In the rows, zero is written as 128.
Here are made-up nodes, facts about them, and rows of numbers that follow some of those facts. Name the node behind each unnamed row.

Some rows with their names:
[121 148 137 125 129 131 111 119 139 100  92 182 120 129 134 113 132 119
 141  95 152 137 118 126  96 144 133 107 130]: stugrasen
[134 122 132 126 138 133 123 128 126 122 139 138 122 133 122 123 126 136
 129 122 129 127 119 132 127 124 137 123 140]: trubru
[133 103 132 130 129 128 138 133 111 134 141 115 145 137 125 148 122 130
 117 120 107 123 123 123 153 127 125 133 136]: fozir
[130 122 134 129 134 128 126 126 117 121 132 138 143 137 126 135 132 126
 128 116 121 129 115 124 134 132 127 122 135]: katritril
[125 127 135 125 119 135 134 132 127 120 111 144 130 126 129 131 125 129
 122 110 124 125 131 133 106 137 128 127 116]: goden
[135 103 127 129 131 123 132 131 121 137 146 111 131 137 121 137 109 135
 123 127 115 124 128 128 151 120 136 131 144]: trebruk
[108 136 151 127 127 115 165 155  94 146 208 131  56 146  95 165  68 152
 141 144  65 118 141 131  70 139  81 146  84]: klatrim
[119 133 127 125 114 125 127 123 136 123 112 117 146 128 134 133 123 129
 123 110 126 128 131 133 106 137 123 135 111]: gufla
[137 122 104 130 120 122 131 142 135 146 150 118 120 128 123 129 128 123
 125 175 134 123 148 128 150 115 134 145 119]: sabor
[134 126 130 129 140 133 126 129 120 123 135 145 130 129 123 132 143 124
 127 125 125 128 120 126 133 128 124 126 132]: plopo
[126 130 135 125 124 136 136 134 129 116 118 151 118 123 126 133 126 127
 124 117 126 126 135 128 118 132 128 126 128]: skanil
[127 126 128 127 130 136 131 127 129 139 117 128 108 123 135 114 133 130
 127 139 135 126 122 129 129 130 128 127 120]: flisil
[128 174 147 138 116 147 202 142 125 106 192  50 241 112 153 137 201 140
 106 207 131 123 161 125 191  83 146 123 127]: plabiflu
[106 145 137 127 123 104 157 149 103 155 209 104  74 142  98 164  77 150
 142 148  68 120 146 137  58 139  74 159  65]: bupi
[124 125 131 128 130 132 133 125 130 135 121 129 108 126 136 117 124 128
 130 139 135 129 121 122 142 129 129 122 134]: nedrek
[125 125 132 128 130 132 132 125 129 132 122 131 111 128 134 119 124 128
 129 134 134 129 122 123 141 130 130 122 133]: votru
[127 127 128 127 131 135 131 126 129 139 117 129 109 123 135 114 133 130
 127 139 135 127 123 129 129 130 128 126 120]: flistom

How the nodes are related:
Σ a <- bami, boplim, bupi, drune, flazusis, flure, fodur, gakodek, giflus, goden, gruflakek, gufla, klatrim, pafu, patrir, pezi, plupi, redrol, skanil, skanizes, skavo, skedo, sopor, sosus, stafuplon, stestus, stiplik, stotru, studrun, stugrasen, stukle, vasak, vezol, vubo, vugo, zonil, zuvam
Σ c <- brarus, brelel, drekles, gatrum, gutrus, klaskol, leflis, logror, mebram, pafler, plafler, plazo, sabor, stiper, stistos, traban, vistugrun, zupluplis
Σ b <- breplel, bribrom, bugeplim, drifi, fezik, flidatom, fosta, giluk, kleze, kligil, kliklo, liplar, naklokam, nopek, pebos, plozogik, stafek, steki, tatilur, tipli, toplo, trebruk, trubror, trubru, truskar, vutil
Σ d <- brotaral, fosok, geflik, gimitem, grebur, grosta, kubrutum, matu, mokli, mupu, nubrale, pemi, peto, pirol, platruk, plefam, pluskol, steflan, taval, tobutras, vavul, vobi
Σ e <- drerel, drobrik, fedrur, fozir, katritril, kopi, ludre, mimak, plabiflu, plopo, sinobe, skugre, stomu, stute, veste, zograk, zukek
brarus φ dizo
brelel φ skedo
bupi φ valos
fezik φ zonil
flazusis φ lepas
flidatom φ drekles
fosta φ dizo
fozir φ naklokam
geflik φ plafler
giluk φ gupi
gimitem φ grosta
gutrus φ klaskol
klaskol φ troplu
klatrim φ valos
kliklo φ stugrasen
kopi φ stute
liplar φ stugrasen
logror φ stukle
matu φ pudriflos
mebram φ drekles
mimak φ skedo
mupu φ valos
pafler φ kubrutum
pirol φ taval
plabiflu φ klaskol
plozogik φ drekles
plupi φ stugrasen
sabor φ naklokam
stiplik φ zonil
studrun φ klaskol
stukle φ trubror
stute φ brema
tatilur φ mokli
tipli φ groko
trebruk φ stute
vasak φ sastu
veste φ mebram
vezol φ kubrutum
vobi φ stafuplon
vubo φ gupi
zupluplis φ valos
{bami, brakon, breplel, brotaral, fezik, fleflak, gatrum, gimitem, groko, gruvukir, ludre, mupu, plopo, sastu, sinobe, skanil, skedo, steflan, stiper, stokli, trubru, truskar, vavul, vezol, vobi, vutil} χ h
{beli, brema, bugeplim, drekles, drerel, fedrur, flure, fodur, fosta, fozir, futram, gakodek, geflik, giluk, grebur, greklik, grosta, gupi, katritril, klaskol, klatrim, kliklo, kopi, leflis, lepas, matu, mobro, mokli, naklokam, nedrek, nevus, patrir, pegron, pezi, plabiflu, platruk, plazo, plozogik, plupi, pluskol, skavo, skure, stafek, stavul, stiplik, studrun, stugrasen, stukle, tatilur, tifam, tipli, toplo, traban, trebruk, trodrar, trubror, valos, vasak, veste, votru, vubo, zupluplis} χ f
{boplim, brelel, doso, drobrik, nopek, pafu, pemi, pudriflos, stistos, zograk} χ j
{brarus, driplim, flazusis, flisil, flistom, goden, gruflakek, gutrus, kleze, kubrutum, liplar, mebram, pafler, peto, plafler, plefam, redrol, roflo, sabor, sopor, stafuplon, stomu, stotru, tobutras, troplu, vistugrun, vugo, zonil} χ g
{breflu, bribrom, bupi, dizo, drifi, drune, flidatom, fosok, giflus, gufla, kiflosten, kligil, logror, ludrem, mimak, nubrale, pebos, pirol, skanizes, skugre, sosus, steki, stestus, stute, taval, teler, zukek, zumok, zuvam} χ i
[bami, gakodek, giluk, logror, plozogik, plupi, stotru, zupluplis] ρ greklik
[beli, plafler, plazo, stestus, vasak] ρ stavul
[boplim, zumok] ρ skure
[brarus, klaskol, peto, plabiflu, vezol] ρ stokli
[brelel, ludre, stistos, stomu, vavul, vugo, zonil] ρ kiflosten
[breplel, geflik, stukle, truskar, zuvam] ρ zumok
[bribrom, drekles, driplim, lepas, platruk, skanizes, sosus] ρ brakon
[brotaral, fosta, mebram, stiper, toplo, trubru] ρ driplim
[bugeplim, drifi, kiflosten, mokli, sabor, sinobe, stokli] ρ ludrem
[bupi, drobrik, pafu, trubror] ρ tifam
[dizo, fleflak, gimitem, klatrim, kubrutum, leflis, tatilur, traban] ρ gupi
[doso, flure, kliklo, plefam, stiplik, vistugrun] ρ brema
[drerel, fezik, flazusis, fodur, studrun, valos] ρ flistom
[drune, flidatom, pebos, redrol, zukek] ρ breflu
[fedrur, futram, nevus, pirol, teler, vubo] ρ votru
[flisil, mupu, skanil] ρ roflo
[fosok, steflan, trebruk, veste] ρ flisil
[fozir, goden, katritril, kligil, pezi, tipli] ρ fleflak
[gatrum, stugrasen] ρ dizo
[giflus, nubrale, zograk] ρ trodrar
[grebur, nopek] ρ futram
[greklik, mimak, skedo] ρ pudriflos
[groko, skugre] ρ pegron
[grosta, kleze, matu] ρ troplu
[gruflakek, gutrus, pafler] ρ beli
[gufla, sopor] ρ lepas
[kopi, liplar, plopo, vutil] ρ nedrek
[naklokam, trodrar, troplu] ρ gruvukir
[patrir, stute] ρ sastu
[pemi] ρ doso
[pluskol, skavo, taval, vobi] ρ mobro
[stafek] ρ nevus
[stafuplon] ρ valos
[steki] ρ teler
[tobutras] ρ groko

Name these rows:
No name comes twice in this set of rows, the named rows included.
[129 109 121 129 125 120 131 125 120 143 138  88 161 133 129 146 129 131
 116 121 109 124 124 130 141 129 117 146 117] | mimak
[119 214 145 132 110 153 174 136 152  70 179  99 231 119 160  99 205 141
 125 215 173 132 151 131 150  91 167 105 127] | klaskol
[137 105 128 128 134 131 134 135 122 136 149 115 124 132 119 136 117 138
 119 131 115 121 130 131 148 118 135 134 141] | fezik
[135 104 127 131 131 125 136 132 114 138 140 117 141 134 123 148 124 125
 120 125 110 124 126 122 157 125 124 134 136] | kopi
[140  96 122 128 129 127 135 134 121 148 143 100 132 132 121 137 114 137
 115 132 111 119 132 134 149 119 135 139 132] | liplar
[125 150 128 130 134 116 106 111 133 120 109 128 147 121 130 122 144 121
 141 101 141 137 120 133  94 135 117 122 114] | taval
[128 124 140 131 133 126 128 125 118 124 121 130 135 125 125 136 126 126
 129 105 121 129 124 126 128 129 123 119 135] | platruk
[121 147 137 126 138 134 113 114 137 115 102 167 103 128 140  98 136 124
 144 121 158 137 106 124 111 139 133 106 133] | gupi
[126 124 131 127 129 137 132 126 128 137 115 129 110 125 136 114 131 132
 125 135 133 126 120 130 127 132 129 126 120] | driplim
[123 113 115 124 110 122 123 132 135 132 141 100 151 143 132 135 109 138
 117 135 122 123 128 136 132 130 134 148 117] | logror
[137  95 126 129 129 123 134 133 120 143 148 101 133 137 121 142 105 136
 119 128 110 121 131 127 161 119 136 135 146] | kliklo
[114 167 145 125  95 169 179 149 132  93 174  63 251 125 151 123 170 160
  92 202 110 114 149 139 155  98 161 126 138] | gutrus

The same nodes again, as new rows of numbers:
Named rows:
[125 129 120 131 130 128 133 128 133 122 127 129 125 129 129 129 132 127
 138 124 124 129 119 133 126 135 124 126 133 127 133]: pebos
[146 136 120 113 159 142 123 126 134 136 127 131 124 120 133 133 134 125
 137 130 114 134 128 103 133 136 164 125 117 126 119]: fozir
[110 114 177 131 177 150 125 114 122 194 104 143 148 137 117 138 123 147
  83 137  95 134  97 163  74 129 118 139 103 131 115]: mebram
[116 127 130 129 113 123 125 126 125 117 126 127 133 130 136 134 122 123
 125 144 131 124 118 119 143 115 124 139 142 120 124]: greklik
[130 122 133 120 130 132 118 129 127 134 125 127 131 128 128 133 126 133
 110 127 128 130 142 131 138 115 123 128 123 130 116]: geflik
[129 116 136 130 131 124 121 124 132 126 123 126 121 115 125 131 124 136
 117 118 130 131 133 121 137 128 118 125 112 127 124]: stiplik
[128 128 114 131 130 134 134 124 121 126 128 131 133 139 134 133 132 126
 134 138 120 123 125 134 127 132 148 129 137 125 128]: zograk
[114 128 117 136 115 123 135 131 130 108 132 131 136 142 131 130 134 116
 138 148 134 120 124 132 131 126 132 149 144 130 134]: pudriflos
[125 117 122 138 126 124 130 127 134 113 127 129 123 128 123 132 132 129
 126 126 135 125 131 132 132 133 121 137 115 133 130]: pafu
[124 126 130 127 128 125 126 128 128 127 129 129 134 127 131 127 127 127
 125 134 127 128 133 124 133 127 134 131 134 127 128]: beli
[118 120 130 130 116 126 122 119 129 115 120 123 126 123 138 140 119 131
 125 132 126 129 107 117 151 114 119 128 138 112 121]: giluk
[132 123 125 127 131 125 127 127 128 125 123 125 117 130 121 130 130 141
 128 123 131 130 119 132 127 129 106 123 106 125 122]: flazusis
[127 131 126 126 130 125 130 125 120 134 129 130 135 129 136 127 126 125
 130 136 120 127 127 122 128 130 149 127 141 123 130]: drerel
[156 118 107 127 117 132  99 120 130 119 116 105  87 138 131 132 133 177
 218 134 104 127 151 128 159 127 109  85 106 136 116]: bupi
[127 133 120 124 128 127 131 131 124 127 129 129 129 142 127 127 133 131
 136 136 127 127 119 135 122 128 121 129 128 126 125]: flistom
[129 132 121 128 127 132 131 131 127 127 128 130 129 133 129 130 132 127
 135 135 124 126 125 135 126 129 124 129 133 130 125]: teler
[117 129 122 134 120 106 136 135 133 112 131 128 125 135 121 121 136 123
 139 137 140 124 121 129 118 135 110 146 124 132 139]: stafuplon

Rows to name:
No name comes twice in this set of rows, the named rows included.
[108 127 125 135 122 106 135 133 137 112 134 131 137 127 131 118 131 113
 139 137 133 126 129 119 125 138 136 147 151 129 150] | naklokam
[161 122 117 114 114 146  90 124 129 129 116 104  98 141 136 129 125 170
 207 140 105 128 164 129 163 112 121  89 121 137 115] | mupu
[115 128 130 126 119 113 128 137 132 121 132 130 139 134 128 123 131 116
 122 142 138 125 144 127 129 121 127 151 142 136 134] | grosta
[118 131 126 131 137 106 132 140 152 107 134 133 127 117 122 119 140 106
 144 140 141 127 136 100 126 143 138 163 124 141 146] | stugrasen
[134 127 127 124 150 124 124 133 150 117 128 130 119 110 122 128 137 120
 133 125 134 132 134 100 134 139 137 144 105 135 129] | pezi
[123 139 119 131 121 113 139 133 119 124 133 130 132 141 127 121 134 122
 147 151 131 120 118 128 112 135 131 140 133 129 134] | plafler
[124 140 116 131 123 124 138 131 122 128 131 130 133 138 133 126 134 119
 148 144 121 123 121 131 117 134 142 134 148 130 136] | stute
[146 132 133 112 141 149 116 133 140 133 124 127 125 120 126 132 127 125
 124 126 129 133 138 122 134 120 130 132 118 135 120] | gimitem
[131 136 121 128 126 124 134 129 116 130 129 129 128 139 128 126 131 131
 139 141 126 123 117 129 117 132 129 127 124 125 124] | vistugrun
[112 129 136 139 104 110 131 136 139 104 128 126 130 118 127 121 123 108
 138 144 145 122 121 118 128 129 115 159 144 133 149] | skedo

Now the same nodes, written a new way:
Named rows:
[164 141 106 121 138 141  99 153 127 135 130  71 149 171 134 150 139 120
 163  81 169 140 158  72 103 124 116 136  87 126 143 133 153 156]: brarus
[121 126 126 130 100 150  90 152 128 155 154 102 148 173 141 149 164 140
 173  73 189 159 139  56 116 130 110 138  75 130 112 131 129 159]: fozir
[135 181  84 176 109 139  44 160 147 169 183  83 164 181 131 119 145 166
 125  97 122 157 100  66 105  96 129 176 130 116 149 142 154 133]: studrun
[118 128 127 122 100 160  95 153 129 149 164 117 160 180 145 146 171 131
 167  82 188 159 153  56 111 139 112 139  77 139 112 143 142 163]: katritril
[127 140 101 120 127 155  91 162 124 163 140  93 169 166 117 146 126 145
 146  83 185 144 144  67 118 118 104 148  98 151 141 131 144 144]: vubo
[125 142 102 110 126 166  93 162 127 157 152 108 180 175 122 143 134 136
 142  89 184 144 157  70 113 126 106 148 102 158 142 142 155 147]: fodur
[134 154 110 114 128 158 105 161 136 149 145  94 189 183 123 144 134 140
 157  95 188 143 160  72 104 125  97 147 101 153 147 147 162 149]: gruflakek
[121 148 108 104 114 168 117 167 120 137 154 129 183 167 118 131 144 129
 130 115 182 149 171  76  89 126 113 145  93 162 128 158 163 174]: taval
[112 125 109 142 141 174 121 166 130 141 152 109 134 140 104 140 141 141
 161  73 180 158 157  82  71  99 112 146  86 113 132 146 121 154]: fosta
[132 155 109 117 136 163 108 163 137 150 149 100 188 179 111 147 129 142
 154  94 192 142 162  79  97 118  95 150 105 151 157 151 161 138]: sopor
[120 136 120 117 104 159  91 156 127 152 162 114 165 183 140 147 163 130
 162  84 189 152 153  59 114 138 109 141  82 145 120 141 144 157]: leflis
[124 147 107 115 114 158 112 166 119 143 144 115 170 160 113 133 136 139
 136 105 182 148 155  76  94 115 111 146  93 154 127 147 150 169]: fosok
[108 128 128 131  88 159 122 158 125 137 155 122 153 162 141 136 170 140
 163  96 182 166 150  64  90 122 120 135  70 134  95 150 139 193]: kligil
[152 119  95 114 123 157  96 156 108 131 140 107 147 159 143 147 153 110
 137  86 161 141 176  76  99 137 143 142  82 127 139 141 157 166]: ludre
[110 128 110 134 140 185 125 166 132 135 163 123 146 148 110 137 148 132
 156  83 178 157 172  83  66 108 113 147  88 121 133 158 134 157]: toplo
[114 145  99 115 137 175 112 168 128 147 154 115 168 162 104 131 133 140
 141  91 180 147 164  76  88 115  99 150 102 150 140 148 140 149]: platruk
[129 112 117  76 147 179 120 167 116 152 141 134 180 171  95 158 145  99
 159  67 238 168 165  79  50 161 117 153 123 148 124 127 172 145]: drekles

Rows to name:
No name comes twice in this set of rows, the named rows included.
[126 123 109 124 111 162  98 158 116 141 155 126 155 161 130 149 156 129
 148  83 186 148 168  78  93 131 126 150  83 129 138 147 146 151] | plopo
[118 121 109 140 131 163 118 161 127 142 142  96 130 146 119 140 147 139
 166  73 174 160 149  70  82 110 113 139  83 114 116 135 120 168] | kliklo
[141 133  77 104 125 156 107 162 107 134 129 100 161 161 134 127 136 124
 122  99 154 135 171  71 101 133 127 142  97 144 134 137 154 178] | vavul
[112 156 117  99 107 173 124 158 137 136 162 116 200 200 140 127 163 133
 159 113 185 151 175  59  92 147  90 139  94 163 117 160 164 179] | kubrutum
[111 192 112 184 118 175  73 148 152 151 185  87 185 173 138 142 169 137
 140 148 109 155 125  67  61 143 122 198 105 109 135 171 187 138] | troplu
[113 124 110 140 132 169 120 164 131 140 151 107 134 146 114 138 146 141
 163  74 177 160 155  76  78 104 113 142  84 115 123 143 122 162] | giluk
[141 126 107 124 124 161 122 160 117 120 141 106 141 146 135 137 149 115
 143  97 157 153 170  77  78 117 139 135  77 127 115 149 153 193] | drifi
[123 153 119 113 102 150 103 155 138 155 149  95 193 200 142 141 150 148
 168  96 194 150 150  54 120 136  91 139  94 158 127 142 157 161] | goden
[107 123 117 138 108 161 115 156 130 143 151 102 138 160 138 136 163 145
 173  78 174 163 146  57  96 120 110 135  75 121 100 138 121 179] | tatilur
[136 143  89  93 136 175 111 163 121 132 148 108 174 173 132 127 143 111
 129 105 154 140 183  66  95 139 117 140  99 158 128 150 166 178] | mokli
[136 139 119 130 116 146  95 163 120 149 148 114 152 154 110 152 138 136
 148  83 199 149 147  84  98 106 119 147  84 135 142 141 142 144] | logror
[137 131 123 135 116 146  98 160 119 145 146 112 144 150 115 154 144 136
 155  81 194 153 148  82  94 107 124 145  79 128 134 141 140 150] | mimak
[134 133 126 116 113 164 106 159 120 136 158 131 164 162 126 151 157 117
 147  95 193 154 169  81  87 128 127 146  79 142 131 157 162 161] | stute

Now the same nodes, written a new way:
Known rows:
[133 107 116 163 106 155 100 105  95 110  68 124 120 135 165 103 134 140
  98 153 152 170  34  95 122  90 174]: brotaral
[134 121 107 151 115 146 133 113 107 130  69 122 112 140 165 164 115 151
  97 186 144 174  33 106 139  60 136]: driplim
[138 109 121 170 128 141 115 117  97  99  68 116 155 136 165 161  89 141
 111 163 153 171  38 133 115  38 179]: stiper
[130 107 115 137 159 125  89 105 131 100 119 112 153 124 119 130  96 151
 168 184 120 153 160 143 133  54 175]: leflis
[128 117 107 155 120 133 121 107 110 108  76 116 130 126 149 147 114 137
 142 174 148 158  54 140 111  75 167]: steki
[119 112 116 133  91 152  83 123 124 142  78 122 164 120 157  99 105 148
 140 155 146 172 185  92 117  69 145]: matu
[117 146  97 152  76 154 145 108  95 135  74 128 132 128 146 105 100  94
 164 146 130 121  33 104 103  91 181]: zonil
[116 146 108 128  89 146 146  98  97 146  69 128 110 127 116 167  98  84
 157 172  90 121  36 138 111  84 164]: kiflosten
[117 145  99 156  80 149 147 107  93 131  77 127 133 128 147 122  94 104
 160 146 126 122  37 123 104  89 184]: stomu
[135 116  98 164  91 148 123 110 100 110  71 121 130 137 166 103 125 151
 113 159 148 165  32 100 119  83 165]: sopor
[130 121  90 144  94 140 122 110 113 114  77 122 122 134 162 102 124 146
 141 165 129 146  44 115 119  89 167]: stafuplon
[125 107  89 128 153 129  96 106 136 110 122 117 132 123 129 102 136 149
 165 180 108 148 172 141 124  96 164]: stugrasen
[118 121 103 125 154 129 132  98 131 141  69 124 111 132 135 168 129 113
 113 187  91 172  87 140 144  76 135]: trodrar
[134 110 108 166 104 150 114 108  98 107  69 120 138 134 164 107 132 129
 109 158 152 167  37 105 116  88 165]: sosus
[135 116 117 155 114 130 121 116 106 103  75 116 146 136 160 139  86 153
 150 173 149 159  47 141 121  45 178]: vistugrun
[118 142 104 156  98 147 140 106  93 123  72 127 132 123 141 142 104  99
 153 146 136 123  34 130 101  84 182]: sinobe
[123 115 108 164 130 134 124 102 107 107  78 119 147 123 138 138 110 142
 132 171 150 160  83 137 113  78 169]: trubror

Name these rows:
No name comes twice in this set of rows, the named rows included.
[117 144 105 157  93 150 144 106  92 128  73 128 135 122 134 144  99  89
 159 145 134 121  35 128 102  86 186] | ludre
[132 109 114 168 119 147 125 103  94 102  69 119 156 129 161 147 110 147
  99 165 154 170  46 116 114  70 168] | toplo
[118 144 111 167  97 142 144  97  92 120  71 126 150 120 119 149  96  95
 144 152 150 122  55 135 106  80 182] | bugeplim
[123 108 103 126 136 128  78 123 136 126 126 112 165 117 138 100 100 164
 171 169 109 170 194 137 114  58 142] | fozir
[135 113  96 161  91 144 113 111 104 106  72 121 132 136 165 102 127 155
 122 158 148 160  37 104 119  85 168] | stotru
[126 109 119 163 144 130 120 105 105 103  72 118 157 129 131 154  89 133
 136 176 152 165  81 143 127  47 176] | plazo
[135 113 113 168 109 143 118 111  96 103  69 115 144 132 163 144 112 145
 114 163 154 169  42 122 108  72 170] | bribrom
[117 107  98 132  74 126  78 122  92 118 113 111 167 116 152  99 100 117
  97 144  84 170 191 112 154  30 131] | klatrim
[126 112 116 158  90 158  87 124 125 133  75 118 167 121 165  99  99 152
 143 149 153 173 190  91 106  53 144] | plupi
[140 106 119 168 166 148 146 124  90  97  70 123 133 119 165 166  87  85
  94 187 155 173 152 108 111  46 185] | drekles
[130 115 112 140 141 143 131 110 115 130  71 122 110 137 165 167 125 127
  98 185 136 173  32 125 134  62 137] | brakon
[138 105 118 163 150 157 146 123  99  97  92 118 165 117 165 114  86 106
 101 181 153 173 191  93  97  42 173] | plozogik
[138 108 118 145 147 154 144 124 104 100 113 116 159 117 164 112  87  98
 126 182 155 172 187  93  97  39 173] | flidatom

